Below is a small trained network, with its code and all its weights. Each question gives an input and a class and asks what happens when units are switched off, that is, made to give their printed mean instead of their output.

import numpy as np


def w(rows, s, z=0):
    codes = np.array(rows[::2]) - 128.0
    scale = np.full(codes.shape[1], s)
    scale[-1] = z or s
    return codes * scale


def f(y):
    return np.maximum(y, 0)


def log_softmax(a):
    a = a - a.max(-1, keepdims=True)
    return a - np.log(np.exp(a).sum(-1, keepdims=True))


def net(x, mask):
    res = np.array(x, float).reshape(1, 5) / 4 @ E
    y = f(res @ A[0][:, :-1].T + A[0][:, -1])
    res = res + np.where(mask, y, B[0][:, -1]) @ B[0][:, :-1]
    return log_softmax(res[-1] @ U[:, :-1].T + U[:, -1])


A, B = {}, {}
E = w([
[126,160,39,5,172,51,134,94,106,110],'x0',
[186,85,127,203,214,83,101,110,180,64],'x1',
[111,126,119,162,126,105,170,136,116,123],'x2',
[111,106,115,104,130,173,99,93,163,129],'x3',
[138,204,35,168,105,196,72,102,97,89],'x4',
],0.012)
A[0] = w([
[66,64,192,53,181,86,152,145,112,192,49],'neuron 0',
[139,129,149,192,90,186,105,130,97,197,47],'neuron 1',
[102,122,154,197,84,193,100,193,137,142,100],'neuron 2',
[143,140,159,152,66,176,144,127,126,108,53],'neuron 3',
[88,174,167,68,4,164,181,127,121,213,224],'neuron 4',
[70,118,171,101,63,148,138,137,85,183,41],'neuron 5',
[165,68,201,159,182,122,118,117,147,144,156],'neuron 6',
[56,139,80,109,120,139,141,113,110,131,96],'neuron 7',
[197,62,255,194,159,117,149,111,234,111,149],'neuron 8',
[122,124,153,137,157,99,166,170,134,104,129],'neuron 9',
[100,112,169,77,161,106,159,133,126,168,53],'neuron 10',
[153,107,187,180,95,225,145,171,118,111,204],'neuron 11',
[171,121,147,118,108,140,83,82,135,118,129],'neuron 12',
[166,202,93,203,105,153,97,60,98,109,61],'neuron 13',
[154,91,186,69,106,94,197,116,183,148,199],'neuron 14',
[176,73,109,81,127,66,150,136,176,161,90],'neuron 15',
[183,141,98,123,201,107,49,105,151,152,82],'neuron 16',
[193,91,93,160,208,111,109,123,145,40,19],'neuron 17',
[107,86,70,78,168,48,95,112,84,125,79],'neuron 18',
[161,20,147,153,135,138,142,128,131,154,143],'neuron 19',
[166,150,84,94,80,125,148,110,77,132,98],'neuron 20',
[104,185,185,108,141,167,182,103,116,136,100],'neuron 21',
[127,116,98,70,185,64,138,93,119,111,2],'neuron 22',
[118,205,107,182,135,153,68,124,116,93,164],'neuron 23',
[112,77,158,78,130,82,153,135,147,190,74],'neuron 24',
[160,118,157,105,103,132,111,175,164,90,90],'neuron 25',
[119,143,118,97,158,106,150,134,165,105,46],'neuron 26',
[114,92,176,142,100,123,117,157,183,152,156],'neuron 27',
[168,125,100,165,115,162,105,88,66,42,105],'neuron 28',
[107,158,57,43,46,164,137,152,83,135,110],'neuron 29',
[131,150,144,138,125,115,95,128,120,153,102],'neuron 30',
[112,107,140,127,114,137,124,108,117,134,123],'neuron 31',
[68,134,156,94,79,174,151,168,102,232,62],'neuron 32',
[148,221,16,110,171,180,144,85,36,137,114],'neuron 33',
[113,222,101,205,157,152,73,139,147,119,6],'neuron 34',
[112,95,189,176,150,108,105,136,184,153,148],'neuron 35',
[87,120,150,146,178,161,151,99,115,112,117],'neuron 36',
],0.0094,0.0089)
B[0] = w([
[139,186,82,78,170,118,236,82,106,39,180],'neuron 0',
[156,208,58,47,152,97,205,50,104,27,169],'neuron 1',
[210,131,67,78,177,147,173,90,165,57,194],'neuron 2',
[105,180,68,61,145,89,176,75,96,62,153],'neuron 3',
[159,145,84,81,203,137,170,128,128,36,236],'neuron 4',
[191,23,190,201,187,189,20,211,225,191,163],'neuron 5',
[60,142,176,117,99,118,57,161,50,169,201],'neuron 6',
[147,164,128,115,109,85,113,117,101,152,159],'neuron 7',
[85,163,178,104,96,101,66,158,94,208,250],'neuron 8',
[97,114,77,134,113,123,109,160,158,155,160],'neuron 9',
[128,160,88,115,122,132,164,85,99,93,154],'neuron 10',
[202,95,128,171,167,188,124,178,193,120,226],'neuron 11',
[145,131,149,149,151,115,153,123,122,171,148],'neuron 12',
[224,81,93,146,179,187,118,181,209,82,182],'neuron 13',
[212,51,115,170,210,218,104,191,203,136,202],'neuron 14',
[176,93,129,163,123,147,132,159,165,68,167],'neuron 15',
[127,133,118,113,145,131,153,135,110,104,161],'neuron 16',
[195,132,51,69,189,145,145,55,146,1,179],'neuron 17',
[206,89,109,140,192,162,125,119,210,69,180],'neuron 18',
[108,131,179,147,106,116,88,86,101,147,181],'neuron 19',
[105,150,98,123,86,125,117,127,125,115,164],'neuron 20',
[135,96,109,104,175,137,84,154,155,136,146],'neuron 21',
[185,66,129,147,174,198,77,220,215,162,164],'neuron 22',
[136,135,78,110,136,97,142,107,102,69,196],'neuron 23',
[159,148,106,120,131,105,168,92,101,58,167],'neuron 24',
[104,109,146,119,145,107,133,138,106,146,137],'neuron 25',
[131,135,149,156,133,198,105,183,119,113,140],'neuron 26',
[97,165,144,131,78,114,116,114,128,130,177],'neuron 27',
[215,100,109,109,150,170,158,150,135,75,175],'neuron 28',
[52,176,142,117,89,50,111,105,53,180,202],'neuron 29',
[134,116,148,118,126,126,132,120,128,123,131],'neuron 30',
[137,111,113,128,97,141,118,96,134,112,136],'neuron 31',
[186,38,120,156,140,167,107,140,185,132,179],'neuron 32',
[53,183,132,120,65,74,135,130,39,189,213],'neuron 33',
[155,65,165,175,147,195,36,194,173,173,163],'neuron 34',
[107,146,187,128,65,114,66,98,119,187,192],'neuron 35',
[127,150,138,117,146,119,114,126,139,157,140],'neuron 36',
],0.0084,0.018)
U = w([
[159,56,148,202,142,181,76,169,172,128,2],'0',
[148,146,108,94,136,137,191,86,120,78,214],'1',
[58,165,169,132,7,95,75,121,68,209,198],'2',
],0.015,0.00053)

Each question gives the input, the list of numbers given to net, and the class t.
The units are the neurons (one row each of A and B). Each row of codes is followed by its name. A weight is (code - 128) times the scale printed after its matrix; where a second scale follows, it is the last column's (A, B and U).
mask holds one flag per neuron, in row order. A switched-off neuron (its flag False) gives its mean, the last column of its row in B, instead of its output. The means were averaged over made-up inputs and are rounded, as every weight is.
A unit's drop is (log p(t) with every unit on - log p(t) with that unit switched off) / (log p(t) with every unit on - log p(t) with every unit switched off).
The circuit of an input: a set's keep is (log p(t) with only the set's units on - log p(t) with every unit switched off) / (log p(t) with every unit on - log p(t) with every unit switched off). Starting from the 12 units with the biggest drops (on a tie, the unit counted first), units are removed one at a time, each time the one whose removal leaves the highest keep (on an exact tie, the one counted first), for as long as the keep stays at least 0.8.
circuit, biggest first: the units of the circuit, biggest drop first
k most important neurons: the k neurons with the biggest drops, biggest first
drop of u: that unit's drop, to one decimal
input [8,6,1,-8,-7], class 0: circuit, biggest first	[neuron 22]
input [0,-8,8,0,-4], class 0: 4 most important neurons	[neuron 5; neuron 32; neuron 14; neuron 1]
input [-1,-8,-4,2,-6], class 0: 2 most important neurons	[neuron 5; neuron 32]
input [-1,0,6,2,8], class 1: 3 most important neurons	[neuron 14; neuron 23; neuron 33]
input [4,1,-5,4,-5], class 0: 3 most important neurons	[neuron 14; neuron 22; neuron 1]
input [0,8,0,2,-4], class 2: 2 most important neurons	[neuron 8; neuron 6]
input [-8,-1,-6,1,1], class 1: 3 most important neurons	[neuron 1; neuron 2; neuron 3]
input [-7,-2,8,-6,5], class 1: 3 most important neurons	[neuron 1; neuron 3; neuron 2]
input [4,8,-8,2,8], class 1: 2 most important neurons	[neuron 17; neuron 23]
input [0,-7,-1,-2,-6], class 0: 2 most important neurons	[neuron 5; neuron 14]
input [-7,-5,2,3,4], class 1: 2 most important neurons	[neuron 1; neuron 3]
input [-8,-1,1,2,6], class 1: 3 most important neurons	[neuron 1; neuron 3; neuron 2]
input [-8,-7,3,-4,2], class 1: 4 most important neurons	[neuron 1; neuron 4; neuron 3; neuron 2]
input [-7,7,8,-5,-8], class 2: circuit, biggest first	[neuron 8]
input [-5,8,2,4,-7], class 2: drop of neuron 8	0.2
input [5,5,-1,-1,-6], class 0: drop of neuron 22	0.1
input [7,1,8,3,-1], class 0: drop of neuron 18	0.2
